Below is a small trained network, with its code and all its weights. Each question gives an input and a class and asks what happens when units are switched off, that is, made to give their printed mean instead of their output.

import numpy as np


def w(rows, s, z=0):
    codes = np.array(rows[::2]) - 128.0
    scale = np.full(codes.shape[1], s)
    scale[-1] = z or s
    return codes * scale


def norm(h):
    return h / np.sqrt((h * h).mean(-1, keepdims=True) + 1e-5)


def f(y):
    return y / 2 * (1 + np.tanh(0.7978845608 * (y + 0.044715 * y**3)))


def log_softmax(a):
    a = a - a.max(-1, keepdims=True)
    return a - np.log(np.exp(a).sum(-1, keepdims=True))


def net(x, mask):
    res = np.array(x, float).reshape(1, 6) / 4 @ E
    u = 0
    for l in range(2):
        y = f(norm(res) @ A[l][:, :-1].T + A[l][:, -1])
        res = res + np.where(mask[u : u + 9], y, B[l][:, -1]) @ B[l][:, :-1]
        u += 9
    return log_softmax(norm(res)[-1] @ U[:, :-1].T + U[:, -1])


A, B = {}, {}
E = w([
[132,140,208,100,163,228,88],'x0',
[128,130,131,126,132,123,128],'x1',
[195,157,117,255,201,134,176],'x2',
[128,131,129,130,127,128,127],'x3',
[11,111,176,214,200,136,120],'x4',
[127,129,127,127,127,128,127],'x5',
],0.0043)
A[0] = w([
[178,174,134,158,129,118,161,138],'L0N0',
[56,116,166,139,191,181,87,43],'L0N1',
[166,174,141,165,171,204,92,3],'L0N2',
[133,125,170,84,139,177,109,111],'L0N3',
[66,96,154,33,84,141,81,139],'L0N4',
[190,124,129,131,134,147,128,39],'L0N5',
[1,112,157,169,135,65,171,83],'L0N6',
[178,117,71,106,93,73,170,118],'L0N7',
[48,91,131,101,61,86,129,124],'L0N8',
],0.0081,0.0055)
B[0] = w([
[107,101,93,146,91,145,159,177],'L0N0',
[86,72,203,107,96,128,198,188],'L0N1',
[132,173,112,79,219,145,94,153],'L0N2',
[170,139,90,150,81,184,115,169],'L0N3',
[143,137,125,221,62,128,105,255],'L0N4',
[110,141,90,50,169,142,183,128],'L0N5',
[154,44,52,57,136,142,55,222],'L0N6',
[100,160,199,124,137,111,167,212],'L0N7',
[61,119,98,2,185,130,119,212],'L0N8',
],0.0082,0.0057)
A[1] = w([
[114,168,219,122,41,118,83,124],'L1N0',
[136,137,134,140,140,67,235,46],'L1N1',
[184,93,100,14,195,225,135,60],'L1N2',
[66,175,162,86,17,68,80,17],'L1N3',
[80,155,188,208,181,139,63,78],'L1N4',
[217,201,162,52,153,122,171,72],'L1N5',
[255,204,64,114,111,224,56,76],'L1N6',
[132,52,23,178,143,59,62,3],'L1N7',
[111,50,164,93,219,146,131,94],'L1N8',
],0.0079,0.0053)
B[1] = w([
[143,60,120,55,123,96,130,230],'L1N0',
[185,150,86,151,54,178,110,172],'L1N1',
[39,164,58,152,240,99,110,223],'L1N2',
[117,196,199,166,241,113,209,220],'L1N3',
[27,38,168,139,185,106,191,137],'L1N4',
[47,121,106,178,200,128,77,187],'L1N5',
[208,188,104,114,131,160,19,252],'L1N6',
[246,27,96,217,191,2,177,179],'L1N7',
[181,233,157,180,75,149,161,204],'L1N8',
],0.0083,0.0041)
U = w([
[73,230,216,15,157,4,235,251],'0',
[241,221,165,41,17,222,3,149],'1',
[23,24,12,19,215,24,69,69],'2',
[26,23,246,44,45,213,92,111],'3',
[243,245,31,228,17,164,249,90],'4',
[112,248,31,184,240,221,42,177],'5',
[216,30,51,245,208,16,220,85],'6',
[42,191,236,242,231,227,231,40],'7',
],0.012,0.0029)

Each question gives the input, the list of numbers given to net, and the class t.
The units are the neurons (one row each of A and B). Each row of codes is followed by its name. A weight is (code - 128) times the scale printed after its matrix; where a second scale follows, it is the last column's (A, B and U).
mask holds one flag per neuron, layer by layer. A switched-off neuron (its flag False) gives its mean, the last column of its row in B, instead of its output. The means were averaged over made-up inputs and are rounded, as every weight is.
A unit's drop is (log p(t) with every unit on - log p(t) with that unit switched off) / (log p(t) with every unit on - log p(t) with every unit switched off).
The circuit of an input: a set's keep is (log p(t) with only the set's units on - log p(t) with every unit switched off) / (log p(t) with every unit on - log p(t) with every unit switched off). Starting from the 12 units with the biggest drops (on a tie, the unit counted first), units are removed one at a time, each time the one whose removal leaves the highest keep (on an exact tie, the one counted first), for as long as the keep stays at least 0.8.
units of the circuit, in order: the units of the circuit, biggest drop first
unit that matters most: the unit with the biggest drop
k most important neurons: the k neurons with the biggest drops, biggest first
k most important neurons of layer l: the k neurons of layer l with the biggest drops, biggest first
input [2,1,5,0,1,-7], class 7: 3 most important neurons of layer 0 -> [L0N6, L0N3, L0N8]
input [1,1,-3,3,4,4], class 3: units of the circuit, in order -> [L0N1]
input [6,-1,1,-5,-6,8], class 5: 4 most important neurons -> [L1N2, L0N4, L0N5, L1N5]
input [0,-6,-6,5,0,-2], class 0: 2 most important neurons of layer 0 -> [L0N6, L0N8]
input [0,-8,-8,-6,-6,3], class 0: 2 most important neurons of layer 0 -> [L0N6, L0N8]
input [6,6,0,-1,0,4], class 1: 4 most important neurons of layer 0 -> [L0N3, L0N8, L0N7, L0N2]
input [2,6,-7,-6,4,-3], class 3: 3 most important neurons -> [L0N4, L0N1, L1N2]
input [4,-3,0,-3,1,4], class 3: 2 most important neurons -> [L0N1, L0N6]
input [2,0,7,4,-8,-5], class 5: 3 most important neurons -> [L0N4, L1N5, L0N5]
input [0,0,7,2,-2,-8], class 4: 4 most important neurons -> [L0N0, L0N6, L0N8, L1N2]
input [-1,8,-6,-8,0,-4], class 0: units of the circuit, in order -> [L1N3, L0N8, L0N4]
input [3,-7,-6,-6,-1,2], class 1: 2 most important neurons -> [L0N4, L0N3]
input [6,2,2,-2,-6,8], class 5: 2 most important neurons -> [L1N2, L0N4]
input [-2,-7,4,0,8,4], class 6: unit that matters most -> L0N6
input [-5,2,3,-1,0,-2], class 4: units of the circuit, in order -> [L0N7, L1N1]
input [-2,-6,1,1,-4,-5], class 4: 3 most important neurons -> [L1N1, L0N8, L1N6]
input [0,3,-6,-4,-7,6], class 0: 3 most important neurons -> [L1N3, L0N6, L0N7]
input [0,5,4,2,4,3], class 6: 3 most important neurons of layer 0 -> [L0N7, L0N6, L0N8]
input [5,-5,1,-4,-7,-4], class 5: 2 most important neurons of layer 1 -> [L1N2, L1N5]
input [-4,-4,-8,4,-3,-2], class 0: units of the circuit, in order -> [L1N3]
input [1,6,3,-2,-6,-6], class 5: 3 most important neurons -> [L1N5, L0N4, L0N5]
input [0,-8,5,-7,-2,3], class 4: 3 most important neurons -> [L0N0, L0N6, L0N8]
input [-2,6,1,3,-4,-8], class 4: 3 most important neurons of layer 0 -> [L0N8, L0N0, L0N1]
